Below are the code and all the weights of a small trained network. Each question names an input and a target symbol and asks about switching units off, where a switched-off unit gives its printed mean instead of its output.

import numpy as np


def w(rows, s, z=0):
    codes = np.array(rows[::2]) - 128.0
    scale = np.full(codes.shape[1], s)
    scale[-1] = z or s
    return codes * scale


def f(y):
    return np.maximum(y, 0)


def softmax(a):
    e = np.exp(a - a.max(-1, keepdims=True))
    return e / e.sum(-1, keepdims=True)


def log_softmax(a):
    a = a - a.max(-1, keepdims=True)
    return a - np.log(np.exp(a).sum(-1, keepdims=True))


def net(x, mask):
    ids = ['ΘΞαβεζτφ'.index(c) for c in x.split()]
    T = len(ids)
    res = E[ids] + P[:T]
    u = 0
    for l in range(3):
        q, k, v = (res @ M[l].T for M in (Q, K, V))
        z = softmax(np.where(np.tri(T) > 0, q @ k.T / 2**0.5, -1e9)) @ v
        res = res + np.where(mask[u], z, O[l][:, -1]) @ O[l][:, :-1]
        u += 1
        y = f(res @ A[l][:, :-1].T + A[l][:, -1])
        res = res + np.where(mask[u : u + 12], y, B[l][:, -1]) @ B[l][:, :-1]
        u += 12
    return log_softmax(res[-1] @ U[:, :-1].T + U[:, -1])


Q, K, V, O, A, B = {}, {}, {}, {}, {}, {}
E = w([
[209,161,42,74,121],'Θ',
[178,238,127,112,128],'Ξ',
[182,223,116,94,112],'α',
[176,106,178,146,153],'β',
[195,193,106,101,114],'ε',
[34,150,133,50,159],'ζ',
[99,185,82,244,50],'τ',
[168,174,122,122,96],'φ',
],0.011)
P = w([
[208,240,104,63,41],'0',
[188,173,185,42,2],'1',
[195,145,167,53,23],'2',
[188,137,154,82,57],'3',
[185,149,156,98,94],'4',
[174,139,151,111,112],'5',
[175,109,99,116,131],'6',
[148,126,115,142,154],'7',
[130,135,129,159,174],'8',
[134,105,61,153,185],'9',
[133,103,71,176,198],'10',
[124,114,77,189,214],'11',
[126,119,55,202,197],'12',
],0.0041)
Q[0] = w([
[252,173,167,103,109],'L0H1',
[255,223,119,112,56],'L0H1',
],0.0079)
K[0] = w([
[129,95,121,219,90],'L0H1',
[70,117,133,254,68],'L0H1',
],0.0096)
V[0] = w([
[4,178,19,221,35],'L0H1',
[124,57,188,218,160],'L0H1',
],0.0045)
O[0] = w([
[20,24,28,163,35,253],'L0H1',
[169,154,81,255,202,68],'L0H1',
],0.0053,0.0029)
A[0] = w([
[184,146,163,119,168,188],'L0N1',
[143,179,146,143,74,176],'L0N2',
[67,136,69,147,48,170],'L0N3',
[164,233,106,103,88,200],'L0N4',
[185,255,105,109,75,254],'L0N5',
[134,43,101,88,99,135],'L0N6',
[161,179,116,247,121,124],'L0N7',
[123,24,131,115,143,164],'L0N8',
[43,161,155,106,197,183],'L0N9',
[78,74,165,73,107,167],'L0N10',
[181,89,197,161,170,207],'L0N11',
[99,111,118,66,169,162],'L0N12',
],0.0062,0.0033)
B[0] = w([
[192,158,105,139,176,173],'L0N1',
[143,176,135,182,36,184],'L0N2',
[111,168,54,231,73,212],'L0N3',
[162,242,69,82,17,215],'L0N4',
[173,209,76,105,49,254],'L0N5',
[187,96,136,128,62,148],'L0N6',
[91,203,67,94,84,173],'L0N7',
[141,3,175,174,176,146],'L0N8',
[48,154,65,51,150,146],'L0N9',
[52,108,192,74,77,146],'L0N10',
[210,117,113,213,151,175],'L0N11',
[89,97,90,58,162,143],'L0N12',
],0.005,0.0062)
Q[1] = w([
[98,196,57,103,67],'L1H1',
[238,248,3,201,77],'L1H1',
],0.0064)
K[1] = w([
[85,117,121,120,155],'L1H1',
[122,93,151,136,249],'L1H1',
],0.012)
V[1] = w([
[147,227,110,190,97],'L1H1',
[46,166,97,3,140],'L1H1',
],0.0053)
O[1] = w([
[187,125,190,124,86,253],'L1H1',
[3,96,173,16,111,102],'L1H1',
],0.0073,0.0054)
A[1] = w([
[156,113,208,56,190,126],'L1N1',
[30,131,78,135,99,171],'L1N2',
[151,110,104,188,254,138],'L1N3',
[124,48,201,104,96,198],'L1N4',
[99,146,240,64,113,126],'L1N5',
[199,132,195,141,140,179],'L1N6',
[35,123,60,160,146,215],'L1N7',
[173,83,103,79,104,41],'L1N8',
[196,122,163,116,136,189],'L1N9',
[120,60,106,204,140,164],'L1N10',
[123,175,154,168,86,189],'L1N11',
[89,151,123,50,152,250],'L1N12',
],0.0079,0.0027)
B[1] = w([
[138,60,84,176,66,155],'L1N1',
[153,109,69,186,165,217],'L1N2',
[61,178,93,253,196,160],'L1N3',
[199,58,176,185,121,160],'L1N4',
[45,154,139,178,21,175],'L1N5',
[136,127,106,227,160,215],'L1N6',
[210,160,70,173,224,186],'L1N7',
[121,152,94,101,135,152],'L1N8',
[170,172,76,197,190,206],'L1N9',
[127,226,133,152,227,162],'L1N10',
[197,73,125,142,104,254],'L1N11',
[57,135,79,121,120,182],'L1N12',
],0.0063,0.0077)
Q[2] = w([
[183,175,75,150,59],'L2H1',
[3,83,132,43,196],'L2H1',
],0.004)
K[2] = w([
[178,40,121,205,155],'L2H1',
[45,148,60,101,1],'L2H1',
],0.0049)
V[2] = w([
[90,148,207,3,62],'L2H1',
[55,165,49,83,81],'L2H1',
],0.0041)
O[2] = w([
[203,232,180,119,118,4],'L2H1',
[113,160,252,127,137,69],'L2H1',
],0.0042,0.014)
A[2] = w([
[170,21,139,140,93,218],'L2N1',
[65,144,83,49,107,209],'L2N2',
[164,95,120,140,142,206],'L2N3',
[107,115,75,118,121,124],'L2N4',
[139,78,152,200,85,180],'L2N5',
[195,156,85,128,129,163],'L2N6',
[72,82,123,143,51,120],'L2N7',
[64,136,232,150,131,197],'L2N8',
[159,192,85,126,88,168],'L2N9',
[115,35,182,145,121,251],'L2N10',
[110,74,95,178,223,111],'L2N11',
[62,145,255,156,140,203],'L2N12',
],0.0073,0.0029)
B[2] = w([
[130,112,75,48,135,194],'L2N1',
[55,104,44,102,117,176],'L2N2',
[146,142,70,109,145,197],'L2N3',
[118,95,165,176,106,183],'L2N4',
[132,110,116,64,121,221],'L2N5',
[176,123,128,152,206,251],'L2N6',
[96,65,171,206,98,181],'L2N7',
[128,126,85,138,229,141],'L2N8',
[154,74,126,155,170,245],'L2N9',
[163,131,3,53,162,149],'L2N10',
[77,239,144,132,109,219],'L2N11',
[118,159,55,122,246,140],'L2N12',
],0.0058,0.012)
U = w([
[122,174,149,134,86,2],'Θ',
[95,225,144,166,149,106],'Ξ',
[118,2,116,145,52,133],'α',
[134,179,177,144,89,82],'β',
[135,119,190,148,115,133],'ε',
[163,116,95,154,197,155],'ζ',
[36,149,92,98,106,116],'τ',
[128,122,79,29,139,211],'φ',
],0.0063,0.0039)

Each question gives the input, a string of symbols that net reads in full, and the target symbol t.
The units are the heads (2 rows each of Q, K, V and O) and the neurons (one row each of A and B). Each row of codes is followed by its name. A weight is (code - 128) times the scale printed after its matrix; where a second scale follows, it is the last column's (O, A, B and U).
mask holds one flag per unit, layer by layer, with each layer's heads first. A switched-off unit (its flag False) gives its mean, the last column of its rows in O or B, instead of its output. The means were averaged over made-up inputs and are rounded, as every weight is.
A unit's drop is (log p(t) with every unit on - log p(t) with that unit switched off) / (log p(t) with every unit on - log p(t) with every unit switched off).
The circuit of an input: a set's keep is (log p(t) with only the set's units on - log p(t) with every unit switched off) / (log p(t) with every unit on - log p(t) with every unit switched off). Starting from the 12 units with the biggest drops (on a tie, the unit counted first), units are removed one at a time, each time the one whose removal leaves the highest keep (on an exact tie, the one counted first), for as long as the keep stays at least 0.8.
circuit, biggest first: the units of the circuit, biggest drop first
unit that matters most: the unit with the biggest drop
k most important neurons: the k neurons with the biggest drops, biggest first
k most important neurons of layer l: the k neurons of layer l with the biggest drops, biggest first
drop of u: that unit's drop, to one decimal
input φ Ξ β τ Ξ ζ Ξ τ Ξ ζ ε, target τ: unit that matters most : L1H1
input Ξ ζ Ξ τ Θ τ ζ α Ξ, target τ: 2 most important neurons of layer 2 : L2N2, L2N6
input Ξ ε Θ ζ ζ ε τ ε Θ α τ, target τ: circuit, biggest first : L1H1, L0N9, L2N6
input α Ξ ζ ζ τ β, target α: 3 most important neurons : L0N3, L0N5, L0N4
input ζ Ξ Ξ β τ β β β, target Ξ: 4 most important neurons : L2N11, L1N3, L0N11, L0N4
input τ β φ ζ Θ β β τ Θ β τ β β, target Ξ: 2 most important neurons : L2N11, L1N3
input Ξ β β Ξ β Ξ τ β β α, target α: 2 most important neurons of layer 1 : L1N9, L1N6
input β τ Θ β, target φ: 2 most important neurons : L2N1, L2N10
input ζ α β β α ζ, target τ: 2 most important neurons : L1N5, L1N12
input Θ ζ τ β β, target φ: 4 most important neurons : L0N3, L2N10, L2N1, L0N5
input φ τ ε, target α: 3 most important neurons : L2N11, L1N7, L0N3
input β Ξ ε Θ τ, target α: 2 most important neurons of layer 2 : L2N11, L2N7
input β ε τ β β β ζ ε Ξ, target α: 2 most important neurons of layer 2 : L2N11, L2N4
input α τ β, target α: 2 most important neurons : L0N5, L0N4
input β τ Ξ, target α: unit that matters most : L0H1
input β β τ, target α: 2 most important neurons : L1N9, L1N6
input τ β φ Ξ β ζ, target α: 4 most important neurons of layer 1 : L1N1, L1N5, L1N4, L1N10
input Ξ Θ ζ, target τ: 3 most important neurons of layer 1 : L1N5, L1N12, L1N11
input β β β τ β ζ, target α: 2 most important neurons of layer 0 : L0N3, L0N7
input β τ ζ β Ξ φ, target α: most important neuron : L1N9
input ζ Ξ ζ ζ Θ, target τ: 2 most important neurons of layer 1 : L1N12, L1N5
input τ Ξ Θ, target α: drop of L0N3 : 0.1
input Θ β α α τ ε, target α: drop of L0H1 : 1.2
input ε β φ β τ ε ε Θ ζ Ξ ζ Θ τ, target τ: drop of L1N9 : 0.2
input Θ Ξ Θ τ ζ β τ ζ α, target τ: 2 most important neurons of layer 2 : L2N2, L2N6
